Here is a tiny trained network, its code and every weight. The questions are about switching its units off for an input and a target symbol, where a switched-off unit gives its printed mean instead of its output.

import numpy as np


def w(rows, s, z=0):
    codes = np.array(rows[::2]) - 128.0
    scale = np.full(codes.shape[1], s)
    scale[-1] = z or s
    return codes * scale


def f(y):
    return np.maximum(y, 0)


def softmax(a):
    e = np.exp(a - a.max(-1, keepdims=True))
    return e / e.sum(-1, keepdims=True)


def log_softmax(a):
    a = a - a.max(-1, keepdims=True)
    return a - np.log(np.exp(a).sum(-1, keepdims=True))


def net(x, mask):
    ids = ['Δαβγεζημσω'.index(c) for c in x.split()]
    T = len(ids)
    res = E[ids] + P[:T]
    u = 0
    for l in range(2):
        q, k, v = (res @ M[l].T for M in (Q, K, V))
        z = softmax(np.where(np.tri(T) > 0, q @ k.T / 3**0.5, -1e9)) @ v
        res = res + np.where(mask[u], z, O[l][:, -1]) @ O[l][:, :-1]
        u += 1
        y = f(res @ A[l][:, :-1].T + A[l][:, -1])
        res = res + np.where(mask[u : u + 12], y, B[l][:, -1]) @ B[l][:, :-1]
        u += 12
    return log_softmax(res[-1] @ U[:, :-1].T + U[:, -1])


Q, K, V, O, A, B = {}, {}, {}, {}, {}, {}
E = w([
[205,85,128,150,187,13],'Δ',
[152,127,178,101,214,23],'α',
[36,150,173,145,169,86],'β',
[61,152,240,140,112,229],'γ',
[142,88,58,188,170,74],'ε',
[134,128,200,54,109,240],'ζ',
[92,67,125,67,64,156],'η',
[14,130,51,207,159,173],'μ',
[221,249,143,97,73,88],'σ',
[131,74,151,208,91,58],'ω',
],0.014)
P = w([
[96,124,91,1,33,70],'0',
[111,175,91,57,75,157],'1',
[104,167,118,93,103,114],'2',
[107,176,140,129,119,108],'3',
[105,181,141,159,138,103],'4',
[112,189,150,180,152,101],'5',
[116,197,153,204,166,103],'6',
[114,201,158,224,187,107],'7',
[114,208,147,238,203,119],'8',
],0.0045)
Q[0] = w([
[134,90,106,142,10,180],'L0H0',
[211,71,127,26,149,175],'L0H0',
[77,159,225,43,155,214],'L0H0',
],0.012)
K[0] = w([
[109,38,128,220,37,178],'L0H0',
[219,10,159,74,236,168],'L0H0',
[2,176,213,49,183,145],'L0H0',
],0.0078)
V[0] = w([
[181,254,87,135,53,113],'L0H0',
[133,191,136,184,180,108],'L0H0',
[143,198,126,145,131,110],'L0H0',
],0.0074)
O[0] = w([
[82,21,254,171,176,181,205],'L0H0',
[107,117,124,81,56,134,252],'L0H0',
[104,76,182,113,118,142,233],'L0H0',
],0.0063,0.0017)
A[0] = w([
[130,96,148,175,110,98,68],'L0N0',
[118,174,97,117,136,121,54],'L0N1',
[92,7,123,76,125,129,36],'L0N2',
[92,149,98,129,122,64,107],'L0N3',
[169,136,79,164,85,104,1],'L0N4',
[154,129,67,110,171,131,169],'L0N5',
[191,211,66,122,108,149,2],'L0N6',
[146,124,144,144,105,118,65],'L0N7',
[176,127,165,143,99,104,106],'L0N8',
[141,181,167,157,160,110,149],'L0N9',
[115,137,154,127,123,108,99],'L0N10',
[128,85,112,141,93,103,92],'L0N11',
],0.016,0.0029)
B[0] = w([
[98,126,136,115,184,157,208],'L0N0',
[121,151,95,175,114,148,152],'L0N1',
[134,94,188,171,77,5,191],'L0N2',
[131,145,112,148,191,174,237],'L0N3',
[160,86,152,148,206,191,159],'L0N4',
[137,166,151,157,116,90,165],'L0N5',
[105,23,175,150,145,67,144],'L0N6',
[97,123,136,109,149,145,153],'L0N7',
[85,100,95,73,114,139,212],'L0N8',
[119,125,73,54,125,151,255],'L0N9',
[98,135,117,104,135,127,193],'L0N10',
[147,113,122,111,148,195,174],'L0N11',
],0.018,0.0054)
Q[1] = w([
[60,168,149,104,213,129],'L1H0',
[4,16,245,9,124,112],'L1H0',
[72,147,99,134,18,91],'L1H0',
],0.023)
K[1] = w([
[72,171,100,61,111,155],'L1H0',
[117,70,127,2,58,178],'L1H0',
[84,82,115,191,80,102],'L1H0',
],0.031)
V[1] = w([
[205,200,83,89,139,251],'L1H0',
[95,71,122,117,133,110],'L1H0',
[40,2,119,142,122,66],'L1H0',
],0.0074)
O[1] = w([
[205,253,183,190,215,66,157],'L1H0',
[148,128,50,115,99,177,223],'L1H0',
[126,86,28,86,62,232,253],'L1H0',
],0.0047,0.0063)
A[1] = w([
[117,177,85,80,113,27,73],'L1N0',
[197,96,170,205,124,127,5],'L1N1',
[164,195,205,47,93,119,96],'L1N2',
[115,176,113,207,70,102,64],'L1N3',
[136,111,224,147,138,106,212],'L1N4',
[246,127,195,98,89,135,105],'L1N5',
[110,100,157,90,54,99,40],'L1N6',
[186,117,102,94,179,40,19],'L1N7',
[66,210,204,117,108,136,14],'L1N8',
[179,102,85,185,67,102,85],'L1N9',
[163,187,207,141,54,206,71],'L1N10',
[211,122,182,110,98,135,121],'L1N11',
],0.013,0.0028)
B[1] = w([
[53,137,243,166,155,126,189],'L1N0',
[109,130,202,203,158,105,148],'L1N1',
[143,181,188,111,38,209,186],'L1N2',
[175,126,127,154,23,168,150],'L1N3',
[128,153,70,104,149,202,174],'L1N4',
[229,91,193,161,163,105,143],'L1N5',
[117,131,178,231,156,90,255],'L1N6',
[210,103,74,77,73,40,199],'L1N7',
[156,150,3,100,78,50,197],'L1N8',
[102,117,98,24,154,163,164],'L1N9',
[105,9,146,149,141,87,166],'L1N10',
[177,132,188,138,108,125,139],'L1N11',
],0.016,0.0092)
U = w([
[25,203,57,117,185,91,94],'Δ',
[101,175,88,194,120,165,113],'α',
[59,180,163,113,130,180,54],'β',
[77,98,85,70,191,206,254],'γ',
[85,142,181,74,141,56,81],'ε',
[147,126,120,197,197,94,64],'ζ',
[47,55,126,164,122,89,211],'η',
[165,105,159,126,125,167,125],'μ',
[57,119,54,2,88,189,43],'σ',
[152,68,64,80,168,88,30],'ω',
],0.0065,0.0056)

Each question gives the input, a string of symbols that net reads in full, and the target symbol t.
The units are the heads (3 rows each of Q, K, V and O) and the neurons (one row each of A and B). Each row of codes is followed by its name. A weight is (code - 128) times the scale printed after its matrix; where a second scale follows, it is the last column's (O, A, B and U).
mask holds one flag per unit, layer by layer, with each layer's heads first. A switched-off unit (its flag False) gives its mean, the last column of its rows in O or B, instead of its output. The means were averaged over made-up inputs and are rounded, as every weight is.
A unit's drop is (log p(t) with every unit on - log p(t) with that unit switched off) / (log p(t) with every unit on - log p(t) with every unit switched off).
The circuit of an input: a set's keep is (log p(t) with only the set's units on - log p(t) with every unit switched off) / (log p(t) with every unit on - log p(t) with every unit switched off). Starting from the 12 units with the biggest drops (on a tie, the unit counted first), units are removed one at a time, each time the one whose removal leaves the highest keep (on an exact tie, the one counted first), for as long as the keep stays at least 0.8.
units of the circuit, in order: the units of the circuit, biggest drop first
most important unit: the unit with the biggest drop
top k neurons: the k neurons with the biggest drops, biggest first
k most important neurons of layer l: the k neurons of layer l with the biggest drops, biggest first
input ζ ζ ε σ γ β β σ, target β: 3 most important neurons of layer 1 -> L1N0, L1N2, L1N7
input β μ β σ ε Δ ω ε, target γ: top neuron -> L0N6
input β σ Δ Δ σ β, target Δ: units of the circuit, in order -> L1N8, L1H0
input σ β η γ Δ Δ, target γ: units of the circuit, in order -> L0N8, L0H0, L0N0, L1H0
input σ α μ, target η: units of the circuit, in order -> L0H0, L0N2
input β ω σ μ ω ε β Δ ω, target σ: units of the circuit, in order -> L0N6, L1H0, L1N6
input σ η ε, target η: units of the circuit, in order -> L0H0, L0N2
input β β α σ β ε γ, target η: 3 most important neurons of layer 1 -> L1N10, L1N6, L1N4
input α β Δ β α σ α α, target σ: top 2 neurons -> L0N6, L0N8
input σ η γ μ μ Δ, target η: units of the circuit, in order -> L0H0, L0N8, L0N2, L1H0
input ε μ β α σ β μ β, target σ: units of the circuit, in order -> L0N6, L0H0, L1H0, L0N8
input ζ σ β β ε, target η: top 4 neurons -> L0N6, L0N2, L1N6, L0N3
input ω ω α γ α σ α α, target σ: 4 most important neurons of layer 0 -> L0N6, L0N8, L0N2, L0N9
input σ α η ζ μ, target η: top 2 neurons -> L0N2, L0N3
input σ η ζ β μ ε γ β α, target η: top 2 neurons -> L0N8, L0N2
input η ω σ ω, target γ: top 2 neurons -> L0N0, L0N11
input γ σ α α, target γ: top 2 neurons -> L0N6, L0N8
input β σ γ, target η: top 2 neurons -> L0N6, L1N10
input ζ Δ α η α η β ε α, target ε: most important neuron of layer 0 -> L0N9
input α β σ α β, target γ: top 3 neurons -> L0N6, L1N8, L1N7
input Δ γ β β ω σ Δ, target γ: top 3 neurons -> L0N6, L0N0, L0N9
input η β σ σ μ μ ζ, target μ: most important unit -> L0H0
input β η ε η γ σ α, target η: top 3 neurons -> L0N6, L0N2, L1N6
input σ ω γ ε η η ζ, target η: top 2 neurons -> L0N3, L1N10
input η σ β Δ, target η: top 3 neurons -> L0N6, L0N2, L1N6
input ζ β ζ σ γ σ η α σ, target σ: top 2 neurons -> L0N2, L1N6
input ε η σ β γ μ η β, target γ: 3 most important neurons of layer 1 -> L1N8, L1N7, L1N2
